Here is a tiny trained network, its code and every weight. The questions are about switching its units off for an input and a target symbol, where a switched-off unit gives its printed mean instead of its output.

import numpy as np


def w(rows, s, z=0):
    codes = np.array(rows[::2]) - 128.0
    scale = np.full(codes.shape[1], s)
    scale[-1] = z or s
    return codes * scale


def norm(h):
    return h / np.sqrt((h * h).mean(-1, keepdims=True) + 1e-5)


def f(y):
    return np.maximum(y, 0)


def softmax(a):
    e = np.exp(a - a.max(-1, keepdims=True))
    return e / e.sum(-1, keepdims=True)


def log_softmax(a):
    a = a - a.max(-1, keepdims=True)
    return a - np.log(np.exp(a).sum(-1, keepdims=True))


def net(x, mask):
    ids = ['ΓΔΘΦζμσ'.index(c) for c in x.split()]
    T = len(ids)
    res = E[ids] + P[:T]
    r = norm(res)
    for j in range(2):
        rows = slice(2 * j, 2 * j + 2)
        q, k, v = (r @ M[0][rows].T for M in (Q, K, V))
        z = softmax(np.where(np.tri(T) > 0, q @ k.T / 2**0.5, -1e9)) @ v
        o = O[0][rows]
        res = res + np.where(mask[j], z, o[:, -1]) @ o[:, :-1]
    y = f(norm(res) @ A[0][:, :-1].T + A[0][:, -1])
    res = res + np.where(mask[2:10], y, B[0][:, -1]) @ B[0][:, :-1]
    return log_softmax(norm(res)[-1] @ U[:, :-1].T + U[:, -1])


Q, K, V, O, A, B = {}, {}, {}, {}, {}, {}
E = w([
[175,18,173],'Γ',
[62,191,1],'Δ',
[118,36,144],'Θ',
[109,90,99],'Φ',
[83,88,186],'ζ',
[165,53,135],'μ',
[225,18,154],'σ',
],0.0066)
P = w([
[245,255,249],'0',
[173,184,212],'1',
[170,137,210],'2',
[163,113,202],'3',
[164,88,195],'4',
[161,71,181],'5',
[163,53,171],'6',
[162,46,161],'7',
[162,33,153],'8',
[161,8,161],'9',
[150,7,143],'10',
],0.0022)
Q[0] = w([
[130,76,88],'h0',
[191,134,114],'h0',
[138,138,65],'h1',
[250,15,78],'h1',
],0.014)
K[0] = w([
[96,130,88],'h0',
[115,93,107],'h0',
[164,162,86],'h1',
[129,194,7],'h1',
],0.019)
V[0] = w([
[92,56,185],'h0',
[30,161,25],'h0',
[70,165,212],'h1',
[116,165,2],'h1',
],0.0054)
O[0] = w([
[106,227,81,253],'h0',
[92,40,27,12],'h0',
[89,151,32,83],'h1',
[49,229,254,127],'h1',
],0.0038,0.0027)
A[0] = w([
[145,2,98,98],'n0',
[47,91,138,46],'n1',
[234,161,143,102],'n2',
[168,179,102,253],'n3',
[10,171,84,164],'n4',
[144,3,40,133],'n5',
[113,243,147,121],'n6',
[216,168,221,144],'n7',
],0.0075,0.0025)
B[0] = w([
[233,88,141,239],'n0',
[135,106,17,159],'n1',
[224,26,88,199],'n2',
[170,219,108,169],'n3',
[118,186,246,157],'n4',
[146,29,205,226],'n5',
[226,81,129,134],'n6',
[85,208,37,253],'n7',
],0.011,0.0051)
U = w([
[224,152,2,187],'Γ',
[192,44,186,173],'Δ',
[82,176,87,47],'Θ',
[25,124,187,149],'Φ',
[181,248,241,1],'ζ',
[6,31,11,26],'μ',
[103,226,117,101],'σ',
],0.0074,0.0024)

Each question gives the input, a string of symbols that net reads in full, and the target symbol t.
The units are the heads (2 rows each of Q, K, V and O) and the neurons (one row each of A and B). Each row of codes is followed by its name. A weight is (code - 128) times the scale printed after its matrix; where a second scale follows, it is the last column's (O, A, B and U).
mask holds one flag per unit, heads first, then neurons. A switched-off unit (its flag False) gives its mean, the last column of its rows in O or B, instead of its output. The means were averaged over made-up inputs and are rounded, as every weight is.
A unit's drop is (log p(t) with every unit on - log p(t) with that unit switched off) / (log p(t) with every unit on - log p(t) with every unit switched off).
The circuit of an input: a set's keep is (log p(t) with only the set's units on - log p(t) with every unit switched off) / (log p(t) with every unit on - log p(t) with every unit switched off). Starting from all 10 units, units are removed one at a time, each time the one whose removal leaves the highest keep (on an exact tie, the one counted first), for as long as the keep stays at least 0.8.
circuit, biggest first: the units of the circuit, biggest drop first
k most important neurons: the k neurons with the biggest drops, biggest first
drop of u: that unit's drop, to one decimal
input Φ σ ζ, target Γ: circuit, biggest first	[h0, h1, n7]
input Θ σ Γ Φ Φ σ Γ Θ Θ σ ζ, target Γ: circuit, biggest first	[n5]
input Θ Δ σ Γ Φ Θ Θ Θ, target μ: 2 most important neurons	[n1, n0]
input Φ Δ Θ Γ, target σ: circuit, biggest first	[h1, n7, n0]
input Δ Φ Θ ζ Γ, target σ: 3 most important neurons	[n5, n7, n0]
input μ σ Γ σ μ Θ Δ Θ ζ Γ Φ, target Φ: 4 most important neurons	[n4, n0, n2, n7]
input μ Φ Γ Φ Θ σ Δ ζ Φ, target Φ: 2 most important neurons	[n4, n0]
input Θ Δ Γ Θ Δ, target Δ: 3 most important neurons	[n5, n7, n4]
input Φ Θ σ ζ Φ Γ μ Δ, target ζ: drop of n0	0.1
input Γ Φ ζ Θ Θ ζ Φ ζ Φ Δ, target ζ: drop of n3	0.2
input Δ Γ Φ Θ Θ μ Δ, target Δ: drop of h1	0.8
input Φ Θ σ Φ Δ ζ Γ Θ, target μ: drop of h0	0.6
